Here is a tiny trained network, its code and every weight. The questions are about switching its units off for an input and a target symbol, where a switched-off unit gives its printed mean instead of its output.

import numpy as np


def w(rows, s, z=0):
    codes = np.array(rows[::2]) - 128.0
    scale = np.full(codes.shape[1], s)
    scale[-1] = z or s
    return codes * scale


def softmax(a):
    e = np.exp(a - a.max(-1, keepdims=True))
    return e / e.sum(-1, keepdims=True)


def log_softmax(a):
    a = a - a.max(-1, keepdims=True)
    return a - np.log(np.exp(a).sum(-1, keepdims=True))


def net(x, mask):
    ids = ['βδεζξτφψ'.index(c) for c in x.split()]
    T = len(ids)
    res = E[ids] + P[:T]
    u = 0
    for l in range(3):
        r = res
        for j in range(2):
            rows = slice(2 * j, 2 * j + 2)
            q, k, v = (r @ M[l][rows].T for M in (Q, K, V))
            z = softmax(np.where(np.tri(T) > 0, q @ k.T / 2**0.5, -1e9)) @ v
            o = O[l][rows]
            res = res + np.where(mask[u + j], z, o[:, -1]) @ o[:, :-1]
        u += 2
    return log_softmax(res[-1] @ U[:, :-1].T + U[:, -1])


Q, K, V, O = {}, {}, {}, {}
E = w([
[126,154,132,92,90,196,180,103,80,50],'β',
[134,156,85,55,145,139,183,155,163,150],'δ',
[124,85,56,120,104,64,138,3,118,161],'ε',
[181,114,142,163,140,99,172,31,136,120],'ζ',
[209,163,105,147,71,134,167,155,48,113],'ξ',
[113,67,18,198,127,147,133,67,171,72],'τ',
[61,173,152,150,71,59,91,142,213,117],'φ',
[51,96,88,87,167,115,161,149,87,152],'ψ',
],0.021)
P = w([
[183,2,234,143,191,196,93,224,189,255],'0',
[161,168,119,214,96,156,200,99,106,109],'1',
[82,174,76,137,94,111,170,101,85,154],'2',
[77,195,70,133,109,111,185,91,81,141],'3',
[71,178,53,138,117,95,178,103,79,124],'4',
[73,182,58,138,117,87,185,94,77,124],'5',
[91,166,69,168,141,79,201,112,72,112],'6',
[82,183,66,151,128,87,208,99,79,97],'7',
[82,181,49,150,133,78,208,98,85,78],'8',
[86,187,60,148,133,81,219,103,73,92],'9',
[91,164,68,151,133,70,224,108,76,88],'10',
[94,193,51,150,128,70,234,108,77,71],'11',
[101,191,60,149,132,66,231,109,76,66],'12',
[112,174,51,161,146,72,243,115,68,77],'13',
],0.0067)
Q[0] = w([
[185,115,106,142,61,158,148,30,104,122],'0.h0',
[53,105,103,10,153,71,105,175,123,252],'0.h0',
[95,130,165,197,144,84,112,46,215,139],'0.h1',
[186,76,140,141,76,175,54,58,86,89],'0.h1',
],0.011)
K[0] = w([
[97,147,85,125,106,52,126,115,122,130],'0.h0',
[195,41,128,78,187,230,154,96,89,189],'0.h0',
[147,108,158,148,247,143,105,139,161,193],'0.h1',
[227,28,94,155,148,172,169,108,64,110],'0.h1',
],0.014)
V[0] = w([
[155,86,85,72,140,131,249,94,125,123],'0.h0',
[114,136,229,124,150,181,76,162,193,120],'0.h0',
[125,105,183,129,158,184,171,155,147,92],'0.h1',
[116,141,254,170,191,107,88,215,207,82],'0.h1',
],0.0061)
O[0] = w([
[35,178,107,188,214,120,185,125,177,134,207],'0.h0',
[58,79,53,38,74,177,76,11,67,152,2],'0.h0',
[117,63,67,118,134,113,149,166,110,198,93],'0.h1',
[205,159,70,187,124,254,92,15,49,175,50],'0.h1',
],0.0058,0.0044)
Q[1] = w([
[36,119,121,148,147,55,148,109,101,120],'1.h0',
[109,103,108,154,149,51,255,158,172,52],'1.h0',
[90,119,139,202,147,93,215,65,207,122],'1.h1',
[166,115,118,152,62,117,87,114,101,200],'1.h1',
],0.0096)
K[1] = w([
[120,20,143,104,190,119,94,136,92,141],'1.h0',
[174,116,208,118,181,171,44,175,149,168],'1.h0',
[174,25,168,115,254,178,83,167,196,187],'1.h1',
[108,154,44,141,88,6,138,105,131,163],'1.h1',
],0.0088)
V[1] = w([
[78,164,85,99,46,135,58,202,231,232],'1.h0',
[18,32,225,197,123,112,71,135,47,145],'1.h0',
[30,107,182,77,147,236,166,2,174,58],'1.h1',
[88,172,159,123,63,185,161,129,78,31],'1.h1',
],0.0064)
O[1] = w([
[153,237,135,155,182,156,84,241,177,158,194],'1.h0',
[56,93,230,202,148,124,56,137,2,125,175],'1.h0',
[173,118,245,155,210,227,146,101,185,19,161],'1.h1',
[56,125,131,202,119,173,198,105,190,177,2],'1.h1',
],0.0078,0.0038)
Q[2] = w([
[111,53,68,94,87,228,30,137,101,135],'2.h0',
[134,138,104,192,188,41,172,200,147,15],'2.h0',
[112,115,70,172,156,39,146,92,164,58],'2.h1',
[107,169,162,2,39,117,126,182,90,38],'2.h1',
],0.0076)
K[2] = w([
[18,187,26,156,68,102,113,39,167,36],'2.h0',
[134,58,184,134,189,157,2,173,205,130],'2.h0',
[115,142,129,163,90,90,88,33,160,126],'2.h1',
[202,10,159,74,132,90,158,169,102,185],'2.h1',
],0.0081)
V[2] = w([
[165,196,246,26,136,103,172,79,90,202],'2.h0',
[3,126,112,84,171,137,188,186,118,130],'2.h0',
[159,92,127,129,110,119,8,114,132,156],'2.h1',
[131,111,253,36,39,42,75,190,196,54],'2.h1',
],0.0064)
O[2] = w([
[134,207,174,90,128,100,176,2,125,215,162],'2.h0',
[132,136,106,155,143,222,171,108,91,128,162],'2.h0',
[145,161,113,186,161,34,196,153,91,90,68],'2.h1',
[93,117,133,181,200,69,165,140,208,115,249],'2.h1',
],0.0085,0.002)
U = w([
[80,56,170,137,97,173,156,121,180,149,169],'β',
[167,159,69,67,160,154,113,110,161,106,70],'δ',
[97,85,115,165,181,87,155,120,175,156,16],'ε',
[162,74,152,53,120,83,98,55,98,72,138],'ζ',
[102,78,100,135,49,119,148,148,128,181,125],'ξ',
[130,52,97,109,126,128,76,155,154,80,113],'τ',
[70,149,169,132,80,122,2,123,175,142,255],'φ',
[101,134,94,146,195,157,99,109,18,112,124],'ψ',
],0.0056,0.0044)

Each question gives the input, a string of symbols that net reads in full, and the target symbol t.
The units are the heads (2 rows each of Q, K, V and O). Each row of codes is followed by its name. A weight is (code - 128) times the scale printed after its matrix; where a second scale follows, it is the last column's (O and U).
mask holds one flag per head, layer by layer. A switched-off head (its flag False) gives its mean, the last column of its rows in O, instead of its output. The means were averaged over made-up inputs and are rounded, as every weight is.
A unit's drop is (log p(t) with every unit on - log p(t) with that unit switched off) / (log p(t) with every unit on - log p(t) with every unit switched off).
The circuit of an input: a set's keep is (log p(t) with only the set's units on - log p(t) with every unit switched off) / (log p(t) with every unit on - log p(t) with every unit switched off). Starting from all 6 units, units are removed one at a time, each time the one whose removal leaves the highest keep (on an exact tie, the one counted first), for as long as the keep stays at least 0.8.
circuit, biggest first: the units of the circuit, biggest drop first
heads that matter: for each layer, one digit per head in row order, 1 if its drop is at least 0.15 and else 0, layers parted by /
input ξ ε ξ ψ φ ξ δ ψ β ζ ζ τ φ ζ, target ξ: heads that matter : 01 / 01 / 00
input β ξ φ ξ φ ψ ξ ε τ τ ζ ξ δ δ, target β: circuit, biggest first : 1.h1
input ψ β ε δ β ξ ζ ζ, target ψ: circuit, biggest first : 1.h0; 2.h0
input ψ ξ ε ξ ζ δ β ξ ε τ, target ψ: circuit, biggest first : 1.h0; 2.h0
input φ τ δ δ δ, target δ: heads that matter : 01 / 10 / 00
input ψ ψ ψ β ζ ψ ξ ζ φ τ ψ δ φ, target ψ: heads that matter : 01 / 10 / 10
input ε τ φ φ δ ξ, target ε: heads that matter : 01 / 01 / 01
input δ ζ δ τ, target δ: heads that matter : 00 / 10 / 00
input φ ζ ψ ξ φ τ ξ ζ ψ ψ, target φ: circuit, biggest first : 0.h0; 2.h0; 1.h0; 0.h1
input τ β ξ β ψ τ β, target τ: heads that matter : 00 / 00 / 10
input β ξ ζ β ξ δ, target β: circuit, biggest first : 1.h1; 2.h1
input τ ψ φ φ φ φ φ δ ζ ψ φ ξ, target τ: heads that matter : 01 / 00 / 10
input δ ψ δ ξ ψ, target δ: heads that matter : 00 / 10 / 00
input φ φ β ξ β τ β δ ψ δ φ δ β, target β: heads that matter : 10 / 01 / 00
input β ζ φ ζ φ, target β: heads that matter : 00 / 11 / 00
input τ ψ ζ, target τ: heads that matter : 00 / 00 / 10
input τ δ δ, target τ: heads that matter : 00 / 00 / 10
input ψ β δ β τ δ ξ ζ, target ψ: heads that matter : 00 / 10 / 10
input β τ ξ β ζ ε, target β: heads that matter : 10 / 01 / 01
input ξ δ ζ φ τ φ φ ψ φ β τ ε, target ξ: circuit, biggest first : 1.h1
input δ β δ β, target δ: circuit, biggest first : 1.h0
input ε τ ξ ξ, target ε: circuit, biggest first : 2.h1; 0.h1; 1.h1
input ξ τ τ τ δ ζ β δ ξ ψ τ β φ τ, target τ: circuit, biggest first : 2.h0; 0.h0
input ξ ε ε φ ζ ε ζ δ ζ ζ ε ψ ξ β, target β: circuit, biggest first : 0.h0; 1.h1
input ψ τ ε β, target ψ: circuit, biggest first : 1.h0; 2.h0
input δ ε ξ β φ ξ, target ξ: circuit, biggest first : 1.h1; 0.h0; 0.h1
input τ ε ψ, target τ: circuit, biggest first : 2.h0
